Below are the code and all the weights of a small trained network. Each question names an input and a class and asks about switching units off, where a switched-off unit gives its printed mean instead of its output.

import numpy as np


def w(rows, s, z=0):
    codes = np.array(rows[::2]) - 128.0
    scale = np.full(codes.shape[1], s)
    scale[-1] = z or s
    return codes * scale


def norm(h):
    return h / np.sqrt((h * h).mean(-1, keepdims=True) + 1e-5)


def f(y):
    return np.maximum(y, 0)


def log_softmax(a):
    a = a - a.max(-1, keepdims=True)
    return a - np.log(np.exp(a).sum(-1, keepdims=True))


def net(x, mask):
    res = np.array(x, float).reshape(1, 8) / 4 @ E
    u = 0
    for l in range(3):
        y = f(norm(res) @ A[l][:, :-1].T + A[l][:, -1])
        res = res + np.where(mask[u : u + 6], y, B[l][:, -1]) @ B[l][:, :-1]
        u += 6
    return log_softmax(norm(res)[-1] @ U[:, :-1].T + U[:, -1])


A, B = {}, {}
E = w([
[177,83,47,114,60,86],'x0',
[165,105,111,120,160,124],'x1',
[83,66,124,209,112,97],'x2',
[148,31,117,54,111,184],'x3',
[109,174,119,74,84,61],'x4',
[40,176,103,176,132,240],'x5',
[1,136,106,59,124,154],'x6',
[127,219,100,105,111,208],'x7',
],0.0066)
A[0] = w([
[90,77,102,106,183,51,154],'0.n0',
[136,160,164,158,71,136,144],'0.n1',
[70,118,87,62,254,138,40],'0.n2',
[123,138,126,160,164,91,129],'0.n3',
[50,121,112,154,95,163,214],'0.n4',
[149,100,128,115,196,132,2],'0.n5',
],0.0093,0.0016)
B[0] = w([
[120,167,118,111,192,96,230],'0.n0',
[183,171,78,255,77,117,178],'0.n1',
[99,98,240,169,36,164,219],'0.n2',
[92,110,149,82,199,181,185],'0.n3',
[184,109,75,134,67,133,255],'0.n4',
[130,164,174,158,129,130,161],'0.n5',
],0.0078,0.0041)
A[1] = w([
[147,25,108,188,125,65,142],'1.n0',
[181,89,184,168,27,109,75],'1.n1',
[161,168,255,101,197,57,2],'1.n2',
[39,68,105,199,190,197,72],'1.n3',
[138,194,189,96,222,78,93],'1.n4',
[70,104,106,137,129,106,217],'1.n5',
],0.0082,0.0017)
B[1] = w([
[167,148,164,138,254,112,252],'1.n0',
[167,83,103,38,104,38,213],'1.n1',
[150,71,194,139,78,96,240],'1.n2',
[136,90,20,12,122,234,233],'1.n3',
[132,62,143,139,53,45,222],'1.n4',
[225,138,39,76,231,201,184],'1.n5',
],0.0069,0.0044)
A[2] = w([
[160,100,121,189,178,15,181],'2.n0',
[68,254,23,197,22,88,155],'2.n1',
[111,145,249,159,145,54,132],'2.n2',
[70,111,207,115,124,137,111],'2.n3',
[202,131,64,156,94,139,173],'2.n4',
[121,108,104,140,99,98,1],'2.n5',
],0.0084,0.0027)
B[2] = w([
[97,59,140,175,154,100,254],'2.n0',
[70,141,11,94,240,45,226],'2.n1',
[146,82,214,190,51,83,209],'2.n2',
[227,128,88,180,99,72,161],'2.n3',
[103,85,255,119,95,125,221],'2.n4',
[61,49,40,136,115,111,132],'2.n5',
],0.0075,0.0063)
U = w([
[137,99,217,166,103,11,162],'0',
[114,137,132,52,71,208,9],'1',
[86,201,103,83,183,70,254],'2',
],0.011,0.00073)

Each question gives the input, the list of numbers given to net, and the class t.
The units are the neurons (one row each of A and B). Each row of codes is followed by its name. A weight is (code - 128) times the scale printed after its matrix; where a second scale follows, it is the last column's (A, B and U).
mask holds one flag per neuron, layer by layer. A switched-off neuron (its flag False) gives its mean, the last column of its row in B, instead of its output. The means were averaged over made-up inputs and are rounded, as every weight is.
A unit's drop is (log p(t) with every unit on - log p(t) with that unit switched off) / (log p(t) with every unit on - log p(t) with every unit switched off).
unit that matters most: the unit with the biggest drop
top k neurons: the k neurons with the biggest drops, biggest first
k most important neurons of layer l: the k neurons of layer l with the biggest drops, biggest first
drop when u is switched off: that unit's drop, to one decimal
input [-8,-3,0,-2,-4,-2,5,6], class 1: unit that matters most => 0.n2
input [-1,-4,7,4,5,1,4,6], class 2: top 3 neurons => 2.n1, 1.n3, 0.n4
input [-3,-7,2,-3,-2,5,8,-5], class 1: 2 most important neurons of layer 1 => 1.n3, 1.n5
input [0,-2,7,-1,-7,-3,0,-6], class 2: top 2 neurons => 1.n3, 1.n5
input [-3,-2,4,1,4,7,4,-1], class 1: top 2 neurons => 1.n3, 1.n5
input [-6,1,8,4,-6,2,-8,-5], class 2: 3 most important neurons of layer 1 => 1.n3, 1.n0, 1.n4
input [1,-2,-6,3,7,1,-4,5], class 2: top 2 neurons => 2.n1, 1.n3
input [1,-1,-3,-3,-2,-1,-1,3], class 2: top 2 neurons => 2.n1, 0.n1
input [8,-8,-2,4,4,-3,0,6], class 2: 2 most important neurons of layer 0 => 0.n2, 0.n4
input [-8,-6,4,-6,0,0,6,-1], class 1: 3 most important neurons of layer 0 => 0.n3, 0.n0, 0.n5
input [-4,4,-7,1,0,4,8,-8], class 1: top 2 neurons => 1.n3, 0.n2
input [6,6,6,0,-3,8,3,-6], class 1: top 2 neurons => 1.n3, 2.n1
input [4,0,-3,0,1,2,6,6], class 2: top 2 neurons => 2.n1, 1.n3
input [5,2,7,2,-7,-5,2,-2], class 2: unit that matters most => 1.n0
input [-1,-7,8,-5,4,2,4,-2], class 2: drop when 1.n2 is switched off => 0.0
input [-8,-2,7,-5,6,5,-7,2], class 2: drop when 2.n1 is switched off => 0.4
input [8,-5,-6,-4,-6,1,-2,6], class 2: drop when 2.n1 is switched off => 1.2
input [-3,3,-2,-4,-7,2,0,-5], class 1: drop when 2.n0 is switched off => 0.1
